Each row has a class, written after it.
[ 278  232   30 -327 -462   89 -256  131   94 -421 -210  -88 -725 -135
 -236   13  -23   68   97  262 -127  109  174 -338  218  152   86  145
 -439 -683  458  115  -66  244 -117]	R
[ -15  162 -252 -201 -242  110   88 -154  -59  -19   63 -197 -533 -220
 -117  132   60  -78 -120 -109 -265   -3   23  -99  -37   55  -14  -71
  -17 -175  476 -147   16 -170   17]	H
[  25  253 -116 -232  -90  112  147 -310   26   53   91 -195 -526 -113
  -34   87  -88  -15 -214  -20 -217   44  -82 -150  -62   -1  -82 -184
   17  -45  492  -43  -24 -292  -60]	Y
[ 139   70  -67 -239 -406   75 -502  149 -161 -481   39  -49 -180   76
 -247 -599   24  -99 -137  325   40  146  124  -27  564  140  205    7
  -21 -782  393  474  -11    4  -14]	Y
[-175  -49 -205 -127   36 -224   81   13 -248  162   10  -45  372  255
  404  -98  -25  -24  159  -20  228   42 -136   87   40  -25  154  -12
  282 -119 -254   -2 -181  -60  -88]	A
[-155  -43   70   21 -216  195  -19  -67  190 -420  102 -323  -48 -100
 -586   36  -27 -211  163  217   32   87  -10  150  149   11   -2  308
   71  304   -9  301 -149   13  -82]	K
[ -17  101 -370 -153  188 -203  104 -125 -335  341 -104  118  405  244
  473  -86   33  -94  -31 -104  399 -215 -262  259  -67  -16  184 -195
  343 -124 -367  -66 -109 -125 -134]	X
[-155 -106 -254  -80   80 -188  136  100 -376  150  -10  -57  245  194
  272 -166  105  -83   42   86  155   49  -67  -74   18  -59  129  -92
  334 -307   86   46  -25  -33  188]	Y
[-111   34 -242 -219   98 -233   88  -66 -209  163   33    7  393  239
  407 -148  -53 -106   83  -53  288  -63 -223  179   13  -17  130  -91
  270  -41 -125   10  -72 -151  -60]	W
[ 316  412  119 -229 -115  174 -571 -426  112 -645  -45   70 -134  117
  156 -139 -488   44 -155  274  396  186   73 -123  639 -181   68  -41
   19 -680  487  708 -282 -137 -692]	Y
[  15  179 -318 -217 -215   26   97 -238  -94  -16  163 -163 -418 -258
  -23    2   25  -44 -166 -234 -195   -2    8  -32  -49   80  -30 -181
  -84 -228  637  -35   -5 -210    0]	S
[-174  -21 -304 -195   26 -203   81   10 -348  245  -74  -70   92  252
  323 -103   70  -64   76 -151  208    3 -111  128   -4  -55  100    0
  451 -135 -305  -90 -183  -25  -56]	W
[ 125 -236 -186 -310 -356 -131 -433  275  -16 -578   70 -135 -262 -187
 -248 -213   92  -86  311   58 -109 -204  245   -9  581   55   90  156
 -627 -764  569  114  123   96  -21]	H
[-135  -17   97  -20 -213  201  -26  -38  202 -431  118 -345  -11  -71
 -619   -5  -40 -233  213  260   50   94  -30  159  224  -15    0  327
   72  253  -15  316 -163  -27  -97]	H
[  45  239 -206 -225 -122   96  172 -257  -53   73   58 -134 -466 -160
  -49   58   -9  -46 -147 -141 -209  -36  -81  -55  -88   26   -8 -223
  -27 -150  550  -76   31 -261   20]	Z
[-127  -65   43   -2 -282  217   -9  -44  208 -444   99 -313  -68 -140
 -588   32    6 -230  186  175   74   89   -2  128  193  -36  -12  303
    4  255  -10  303 -142   46  -68]	X
[ -68   87   89   25 -252  267  -27 -122  247 -489   51 -308 -176 -121
 -674  132 -113 -205  153  289   38  132   14  104  162  -56   -4  268
    3  352   23  331 -165   30 -176]	R
[ 125  134  133 -209 -295  183 -686  255   45 -764  132 -250 -183  -25
    8 -279  -76 -113   68  302 -212   55  156  -86  515  -81  204  217
  -85 -641  577  379   61   49 -135]	G
[-119  -58   81  -47 -249  218   16  -70  219 -444   71 -347  -23 -103
 -642   28   -4 -226  182  283   23   75  -36  155  170  -16  -25  305
   45  288  -33  305 -191   30  -69]	Y
[ -48 -162 -188 -196  -87  -99 -215  321 -230 -377  -20  -96  -37   89
 -194 -621   55 -161   80   60  187 -145   90  343  350   99  156   -3
  475 -363  301  143  145  207   71]	Y
[-174   83 -206  -49   49  -73   -9  -18 -307  188  -50    1   64  306
  269 -105    9 -213   24   36  129  -17 -157   65   23  -84  190  -50
  377 -109  -79  -25   -9 -109 -147]	K
[  47  -32 -185 -492 -248   38 -284  326 -355 -593  -19  -86  -98 -120
 -211 -460   26  -29   74  -37 -150   61   77 -131  598   20  -15  223
   26 -598  677   98  359  235   16]	W
[-104  -72  105  -36 -256  197  -16   52  165 -458   78 -340  -39 -145
 -555   34   77 -246  168  269   12   81   46  117  165   -2  -27  363
  105  207   21  268 -128   48   16]	K
[ -21 -100 -136 -251 -272  -63 -285  258 -136 -471  225 -134 -294    5
  -13 -428   26 -249  131  236 -274   -1  328 -101  371  201  170   10
   55 -556  863  109  204   28  155]	K
[-116   25  144   29 -261  232  -41  -83  222 -413   45 -319 -101  -88
 -619   84  -49 -200  144  268    1  103  -83  129  153  -55  -49  328
    1  240   17  300 -158  -22 -185]	A
[ -71  111  -90  -14  172 -101  200 -157 -151  227 -139   15   78  333
  215   26 -126  -93  -27  170  240   18 -120  109  -47  -73   57 -178
  457   28 -102  -27  -79 -163 -155]	R
[  28  308 -243 -270 -197   85  145 -236   -9  -13   83 -141 -429 -185
  -76   62  -30  -54 -160 -122 -224    4  -96  -45 -113   75  -33 -172
  -35  -92  495  -92   -9 -252    5]	W
[ -98   38   73  -38 -244  218   -8  -51  179 -393   51 -318 -127 -100
 -671   72  -35 -204  197  294   61  122  -14  182  143   -4   -8  312
   35  287  -67  300 -211    1  -73]	W
[ -99  -64  138  -66 -237  219   31  -91  233 -390   44 -345 -127 -136
 -580  122   24 -208  183  260    2  113  -48   54  166  -57  -40  340
  -21  276   -4  261 -168   25  -73]	Z
[ -85   50 -324   25  181 -146   60 -100 -313  306 -116   57  125  273
  393  -38    8 -138 -153   33  305 -123 -175  156  -75  -86  187 -265
  399 -195  -65  -96   -4 -206  -63]	G
[-112  181 -147  -57   49  -99   19 -164 -180  201  -20   60   60  267
  387  -17 -118 -108  -45  -46  131   69 -160  -45  -64  -93  162 -102
  159  -20 -100 -141  -73 -162 -284]	R
[ -75  -14   49  -54 -231  230   -3  -34  144 -400   57 -304  -69 -113
 -606   41   26 -209  168  283   82   85  -12  116  177  -34  -33  296
   75  162  -10  336 -192    7  -61]	H
[-116 -119   44   41 -183  198   35  -36  177 -423   60 -338  -18 -116
 -598   65   11 -214  150  267   54   66   48  170  159  -37  -19  252
   75  250   32  225  -90   10   14]	W
[-107   31  126    4 -206  263   19  -89  222 -403   50 -318  -92 -100
 -651  101  -59 -204  193  320   51  140  -22  103  142  -75  -30  319
   23  384  -13  322 -190   26 -100]	W
[ -71  142 -278   41  103 -130   69 -201 -237  206    6   66  170  186
  388  -56 -110 -122  -75  -53  243  -46 -181   94  -99  -36  169 -243
  237 -124  120   48  -69 -170 -156]	Y
[  13  173 -176 -226 -234   77  116 -207   -3    2  100 -156 -526 -198
   -9   70   42  -60 -209 -115 -273   41  -11 -119  -70   71  -20 -167
  -33 -203  590  -68   42 -215   59]	G
[ 205  -21  157 -395 -229  -11 -287  508 -262 -610 -193 -157 -412  -32
 -355 -270  151   36   55  721    4  177  293 -234  420   30  -11  213
  179 -899  421  184  -52   70  218]	K
[ -62   27  177   28 -215  207  -48  -35  177 -444   61 -273 -114 -116
 -646   57  -68 -200  186  287  -12  145   -4   64  167  -44  -29  334
   14  299   33  331 -151   32 -137]	R
[ 102  -21   -5 -189  -15  293 -308  294 -101 -645  -80 -236 -152   80
 -174  -33 -161  -65  130  367 -138  215  137 -433  543 -272   54  117
    0 -473  605  374  282   54  114]	A
[ -94   19   70  -29 -265  252    7  -61  221 -418   -4 -344 -104 -100
 -653  117  -30 -175  195  334   71   76  -52  124  134  -74  -13  278
  -16  308  -75  272 -179   35 -102]	Z
[ 312  151  462 -268 -225  310 -503   42  223 -528 -315  -64 -783  178
 -239 -125  -99  -98 -134  513 -174  203   68 -352  210 -181  209   19
   35 -363  201  300   61  155 -241]	Z
[-116   17   89   22 -233  241   -9 -111  251 -451   60 -326  -52  -75
 -649   48  -85 -204  200  270   25  118   -7  105  160  -30   20  258
   10  329   45  319 -167    1 -116]	Z
[-116   85 -232 -164  141 -175   62  -65 -314  285 -103   39    2  332
  390  -61  -26  -94   36   38  137  -61 -215   11  -75 -158  132 -181
  367 -290  -94  -66 -124 -145 -129]	A
[ 385  241   -3 -296  -34  140 -183  -32  -21 -529 -108 -141 -191  -48
 -259 -146 -176   10  -23  101  129  -24  -49  192  389   20  -84  -27
   96 -287  375  519  -95 -104 -191]	S
[  91  197   11 -194 -247   92 -529  125 -225 -383  -63   78 -421  214
 -240 -406 -129  -73  -93  297  137  223  281  -48  575  -63  199   42
   45 -654  107  262   29   78 -207]	X
[ -99   19   78  -12 -267  250   -7  -63  233 -456   80 -311    1 -108
 -624   59  -41 -203  196  281   58   95  -46  148  158  -15   -6  304
  -38  270  -28  319 -207    7 -106]	H
[ -45  107 -151 -155   50 -117  128   60 -176  222 -243   35 -122  340
  190   74   36  -66   64  321  155   33  -37  -56 -141  -46  158 -151
  270 -225 -354 -195 -209  -33   -1]	Y
[ -91  -38  158   53 -222  268   10  -79  290 -432   -5 -354 -168  -71
 -701  151  -76 -200  195  397   31  141    0   85  139  -53  -11  274
   30  318    1  313 -177   25  -88]	S
[   7  298  167 -372 -610  362 -524  312   30 -159   -1   80 -587  220
 -123 -179   20 -253  207  760 -181  106 -135 -143  354   56   24  278
 -187 -382   79  118 -126 -135 -349]	Y
[  49  312 -212 -192 -206   69  122 -272  -43   21  113 -110 -465 -156
  -55   70  -65  -49 -149  -64 -214   52  -45 -135  -76   66  -16 -194
 -105 -152  555    7  -28 -266  -67]	R
[  96   57 -183 -238 -372   18 -450  145 -233 -359  163   26 -253 -155
  -58 -474   95 -239 -128 -189  -95  -15  -32  -60  458   86  306   -8
 -332 -552  805  303  480   12   19]	G
[-210  -34 -229 -137   53 -134  104   47 -157  224  -35  -35  136  298
  298  -91   19 -151   81   -4  183  -47 -270   76 -136  -29  168  -55
  170  -75 -269 -229   30  -74   18]	W
[-112  -91  138  -12 -275  221  -10  -47  240 -450   52 -333 -113 -124
 -647   50   -3 -229  184  288  -13  114  -35   85  185  -10   15  318
   44  302   10  328 -151   44  -27]	X
[   6  175 -240 -209 -213    1   77 -189  -90   17  119 -215 -362 -163
   -3   -9   74  -64 -216  -70 -220   17   -6  -48  -71   73   -1 -174
  126 -200  468   -3   -2 -247   95]	W
[-124  -76   57   10 -266  219  -27  -19  203 -438   69 -359  -46 -119
 -605   21   15 -227  177  293   52   86  -19  151  138  -31    6  278
   55  234   -7  295 -145   47  -35]	Z
[   2   53 -322 -278 -200   36  162 -156 -139  -53  168 -206 -419 -268
  -42   28   89  -58 -120 -143 -181   16   31  -57    8   67  -47 -145
  -30 -239  577  -62   24 -230  140]	W
[ 246  173  533   26 -161  176 -280  -18  258 -445 -201   42 -557  183
 -387  -50 -204 -133    1  665  -36  293  241 -312  525  -57   47   87
   74  -95  441  486  -21  -20 -233]	X
[ -28  191 -269 -100   62 -154  104  -56 -229  239 -198   22   83  201
  257  141   26  -17   -1  213  292   -6  -66   60  -11  -81  103 -147
  357  -76 -167   10 -220 -146  -62]	W
[-125  -64 -285  -49  103 -273  107   10 -267  168  -53   -5  225  175
  348 -164  125  -73  -47  -30  211  -69  -36  107  -72  -10  198 -196
  407 -248   31  -57  -69  -29   89]	H
[ -70  263 -190  -57   48  -64    6 -206 -192  303 -155   96   26  300
  442   32  -77  -39 -100  -24  297  -33 -217   87  -46 -105   90 -133
  395  -89 -231  -14 -242 -191 -337]	K
[ -72  -45  152   -1 -255  240   -5  -56  255 -426   87 -299  -59 -149
 -604   67   19 -232  160  254    5  103  -46  103  135  -14   16  312
  -72  312    3  294 -133   41  -31]	S
[ -71  122 -252 -123  134 -138  122  -41 -332  298 -167   47   46  286
  238  -66   26  -48  -13   54  202  -60 -103   53 -107 -104   83 -164
  451 -172 -134  -50 -124  -73  -70]	R
[-137 -215  108 -135 -338   30 -306   78  119 -503  133  -18 -454   68
 -341 -471  -64 -259  145  -45 -301   43   59  -30  548  165   26  172
 -148 -598  842  120  229    2 -116]	G
[  -6  128 -245 -238 -158   42  124 -154  -62  -22   96 -218 -554 -216
 -112   59   27  -36 -147 -124 -278   30   17 -167  -55   28  -40 -162
  -74 -225  612  -85   53 -189  112]	Y
[  70  280 -196 -223 -131   90   97 -207  -80   22   50 -157 -512 -185
  -83   95  -51  -30 -158  -33 -248   51  -87 -159  -93    2   -1 -199
  -74 -158  507  -28  -43 -261  -12]	Y
[  56  192 -284 -301 -148   22  136 -252  -98   29   93 -134 -389 -157
  -25   43  -16    6 -117 -129 -181  -22  -46  -89  -38   39  -93 -192
  -98 -248  507  -27  -54 -247  -27]	S
[-108  -52  117   11 -254  185    1  -36  174 -415   45 -327  -68 -108
 -693   40    1 -245  203  260   -4  117  -11   94  161  -11   42  323
    6  244   14  304 -129   39  -56]	H
[  21  241 -186 -279 -132   82  155 -284  -45   22  117 -155 -454 -193
  -12   71  -39  -44 -149 -156 -239  -14 -125 -114  -59   36  -56 -141
  -62  -72  582  -60   15 -264  -57]	Y
[  -1  181 -365 -330 -218   73 -457   75   21 -629   30  -42 -161  -10
   24 -310 -188    4  164 -136 -103   -7  205 -137  379  -48  228  -51
 -415 -776  670  141   79  291 -226]	K
[  42  193 -223 -206 -174   84  137 -246  -92   34  136 -151 -323 -241
  -41   -6   70 -102 -240 -164 -169  -31 -100   37  -31   94  -51 -136
   47 -128  551  -31   41 -266   18]	S
[ 114  263 -188 -259  -76   76 -363  157 -208 -417  153 -185  138  161
  -91 -446 -150 -240    4  118   13   -6 -173   81  379   38  170   61
  -52 -291  313  381  210 -141  -24]	W
[-115   -8   76  -24 -221  228  -40  -38  245 -471   37 -370  -98  -70
 -617   43  -59 -164  174  277   40  117   27  138  164  -36   -2  277
   95  238    2  277 -177    9  -56]	W
[-208    2 -286 -113  146 -173   87  -48 -213  160 -129  -80   26  298
  198  -10  -95  -32  127   -1  206  -55 -147  108  -15 -140  129 -128
  366 -159 -120 -101  -68  -57  -73]	W
[ -94   -6  140  -48 -251  224   10  -28  231 -431   12 -314 -114  -75
 -613  119  -20 -193  215  331  -18  103    3   82  132  -48  -22  320
    2  288  -63  235 -212   32 -101]	G
[-101   51  104    1 -235  213    7  -67  228 -421   71 -300    9 -119
 -596  110  -91 -182  239  238   52  109  -48  131  156  -47  -36  323
  -46  379  -33  325 -206    0 -138]	X
[-125  -91   71  -26 -231  227  -21  -57  254 -433   69 -331 -114 -123
 -615   82  -12 -204  222  230  -21   93   14  142  159   -2   42  281
   32  275   19  288 -145   46   -8]	W
[  29   17  -39 -157 -321  -62 -305  317 -168 -441   87 -166   30  -97
 -351 -438  233 -231  134   56 -111  -44  135 -113  391  146  123  409
 -301 -498  283   82  194  261  -24]	Y
[ -85   46 -230 -124  107 -184   53  -29 -284  244  -67   23  216  328
  384 -125  -28 -130   -4   49  249  -35 -236  136 -134  -40  246 -223
  374 -162 -215  -27  -20 -176  -63]	R
